Below are the code and all the weights of a small trained network. Each question names an input and a target symbol and asks about switching units off, where a switched-off unit gives its printed mean instead of its output.

import numpy as np


def w(rows, s, z=0):
    codes = np.array(rows[::2]) - 128.0
    scale = np.full(codes.shape[1], s)
    scale[-1] = z or s
    return codes * scale


def f(y):
    return y / 2 * (1 + np.tanh(0.7978845608 * (y + 0.044715 * y**3)))


def softmax(a):
    e = np.exp(a - a.max(-1, keepdims=True))
    return e / e.sum(-1, keepdims=True)


def log_softmax(a):
    a = a - a.max(-1, keepdims=True)
    return a - np.log(np.exp(a).sum(-1, keepdims=True))


def net(x, mask):
    ids = ['αβγδεζηθλμξπστφψ'.index(c) for c in x.split()]
    T = len(ids)
    res = E[ids] + P[:T]
    u = 0
    for l in range(2):
        q, k, v = (res @ M[l].T for M in (Q, K, V))
        z = softmax(np.where(np.tri(T) > 0, q @ k.T / 2**0.5, -1e9)) @ v
        res = res + np.where(mask[u], z, O[l][:, -1]) @ O[l][:, :-1]
        u += 1
        y = f(res @ A[l][:, :-1].T + A[l][:, -1])
        res = res + np.where(mask[u : u + 8], y, B[l][:, -1]) @ B[l][:, :-1]
        u += 8
    return log_softmax(res[-1] @ U[:, :-1].T + U[:, -1])


Q, K, V, O, A, B = {}, {}, {}, {}, {}, {}
E = w([
[164,163,124,151],'α',
[70,109,182,161],'β',
[106,129,179,150],'γ',
[91,104,185,152],'δ',
[98,117,176,153],'ε',
[2,120,7,128],'ζ',
[115,144,160,148],'η',
[139,149,131,157],'θ',
[140,162,190,226],'λ',
[52,190,99,204],'μ',
[142,254,94,124],'ξ',
[56,165,100,118],'π',
[137,146,92,57],'σ',
[141,42,28,189],'τ',
[109,236,94,42],'φ',
[75,46,32,114],'ψ',
],0.0084)
P = w([
[173,146,247,108],'0',
[121,180,175,139],'1',
[72,172,161,138],'2',
[61,161,129,144],'3',
[64,170,84,148],'4',
[54,149,68,131],'5',
[32,138,50,130],'6',
[45,139,13,122],'7',
[27,101,3,102],'8',
[29,114,4,128],'9',
[53,132,24,137],'10',
],0.0037)
Q[0] = w([
[83,255,118,6],'0.h0',
[2,200,52,222],'0.h0',
],0.0062)
K[0] = w([
[151,253,92,25],'0.h0',
[21,103,1,97],'0.h0',
],0.0078)
V[0] = w([
[41,117,2,114],'0.h0',
[163,65,225,209],'0.h0',
],0.0048)
O[0] = w([
[18,188,28,44,255],'0.h0',
[253,46,59,240,94],'0.h0',
],0.0051,0.0012)
A[0] = w([
[15,115,194,180,227],'0.n0',
[139,189,153,189,184],'0.n1',
[100,125,64,6,172],'0.n2',
[123,207,100,24,169],'0.n3',
[2,211,95,162,252],'0.n4',
[163,242,196,119,209],'0.n5',
[123,23,18,181,214],'0.n6',
[144,218,105,52,154],'0.n7',
],0.0057,0.0039)
B[0] = w([
[159,253,69,199,201],'0.n0',
[181,221,140,152,163],'0.n1',
[57,61,125,140,158],'0.n2',
[45,89,184,71,155],'0.n3',
[86,197,86,114,255],'0.n4',
[128,214,215,122,163],'0.n5',
[133,37,8,92,171],'0.n6',
[38,118,243,92,145],'0.n7',
],0.0058,0.0075)
Q[1] = w([
[239,13,190,102],'1.h0',
[11,254,14,249],'1.h0',
],0.0049)
K[1] = w([
[253,184,169,183],'1.h0',
[66,110,45,57],'1.h0',
],0.0056)
V[1] = w([
[78,2,133,18],'1.h0',
[52,188,248,79],'1.h0',
],0.006)
O[1] = w([
[135,34,190,2,88],'1.h0',
[25,42,217,236,251],'1.h0',
],0.0065,0.0022)
A[1] = w([
[143,82,93,63,60],'1.n0',
[106,43,30,73,123],'1.n1',
[189,97,85,164,251],'1.n2',
[172,4,52,108,165],'1.n3',
[85,139,95,191,198],'1.n4',
[49,11,254,125,255],'1.n5',
[79,137,64,136,73],'1.n6',
[202,174,56,144,238],'1.n7',
],0.0064,0.0028)
B[1] = w([
[29,140,214,144,143],'1.n0',
[88,174,209,53,197],'1.n1',
[186,41,100,75,169],'1.n2',
[78,127,190,11,167],'1.n3',
[148,136,111,205,253],'1.n4',
[215,2,62,147,242],'1.n5',
[58,226,154,137,186],'1.n6',
[209,50,35,79,242],'1.n7',
],0.0046,0.006)
U = w([
[171,101,125,136,95],'α',
[86,205,30,200,83],'β',
[145,125,142,133,42],'γ',
[98,12,185,189,205],'δ',
[220,87,14,202,204],'ε',
[34,180,152,145,34],'ζ',
[133,116,125,132,6],'η',
[191,139,14,45,238],'θ',
[149,163,234,137,177],'λ',
[73,249,254,152,92],'μ',
[145,142,167,119,35],'ξ',
[142,139,149,124,42],'π',
[159,118,118,130,75],'σ',
[143,210,209,7,253],'τ',
[127,124,187,126,182],'φ',
[131,134,139,115,37],'ψ',
],0.0047,0.0035)

Each question gives the input, a string of symbols that net reads in full, and the target symbol t.
The units are the heads (2 rows each of Q, K, V and O) and the neurons (one row each of A and B). Each row of codes is followed by its name. A weight is (code - 128) times the scale printed after its matrix; where a second scale follows, it is the last column's (O, A, B and U).
mask holds one flag per unit, layer by layer, with each layer's heads first. A switched-off unit (its flag False) gives its mean, the last column of its rows in O or B, instead of its output. The means were averaged over made-up inputs and are rounded, as every weight is.
A unit's drop is (log p(t) with every unit on - log p(t) with that unit switched off) / (log p(t) with every unit on - log p(t) with every unit switched off).
The circuit of an input: a set's keep is (log p(t) with only the set's units on - log p(t) with every unit switched off) / (log p(t) with every unit on - log p(t) with every unit switched off). Starting from the 12 units with the biggest drops (on a tie, the unit counted first), units are removed one at a time, each time the one whose removal leaves the highest keep (on an exact tie, the one counted first), for as long as the keep stays at least 0.8.
circuit, biggest first: the units of the circuit, biggest drop first
top k neurons: the k neurons with the biggest drops, biggest first
k most important neurons of layer l: the k neurons of layer l with the biggest drops, biggest first
drop when u is switched off: that unit's drop, to one decimal
input θ θ λ μ δ μ τ η, target θ: circuit, biggest first : (1.h0, 0.n6, 0.n5, 0.h0)
input δ β φ μ, target δ: top neuron : (0.n3)
input λ λ λ α λ λ μ ξ τ γ, target θ: circuit, biggest first : (1.h0, 0.n6, 0.n5)
input θ β α ξ ψ γ λ ε λ τ τ, target θ: circuit, biggest first : (1.h0, 0.n6)
input μ μ δ θ φ, target δ: top 4 neurons : (1.n5, 0.n3, 0.n7, 0.n2)
input φ θ θ τ μ τ λ λ λ, target θ: top 3 neurons : (0.n6, 0.n5, 1.n7)
input ξ ψ τ δ λ λ ψ π ξ, target τ: top 2 neurons : (0.n6, 0.n5)
input λ τ μ, target θ: top 2 neurons : (0.n6, 0.n0)
input φ θ β, target δ: 2 most important neurons of layer 0 : (0.n3, 0.n7)
input λ ψ δ φ δ φ φ ξ σ η η, target δ: top 4 neurons : (0.n3, 0.n7, 1.n5, 0.n2)
input β τ λ θ, target θ: top 2 neurons : (0.n6, 1.n7)
input δ φ σ θ, target δ: top 3 neurons : (0.n3, 0.n7, 1.n5)
input λ λ δ β λ φ ψ τ, target τ: top 2 neurons : (0.n6, 1.n1)
input α θ φ λ, target δ: top 3 neurons : (0.n3, 0.n7, 1.n5)
input η λ λ μ, target β: drop when 0.n4 is switched off : 0.1
input φ ψ λ ε λ τ θ τ τ λ, target θ: drop when 0.n6 is switched off : 0.4
input μ ψ μ θ δ θ λ φ, target δ: drop when 0.h0 is switched off : 0.5
input λ λ μ ε λ φ λ φ η, target δ: drop when 0.n4 is switched off : 0.0
input λ μ μ λ β, target β: top neuron : (0.n0)
input λ α α μ α μ λ λ λ φ θ, target δ: top 4 neurons : (0.n3, 0.n7, 0.n2, 1.n5)
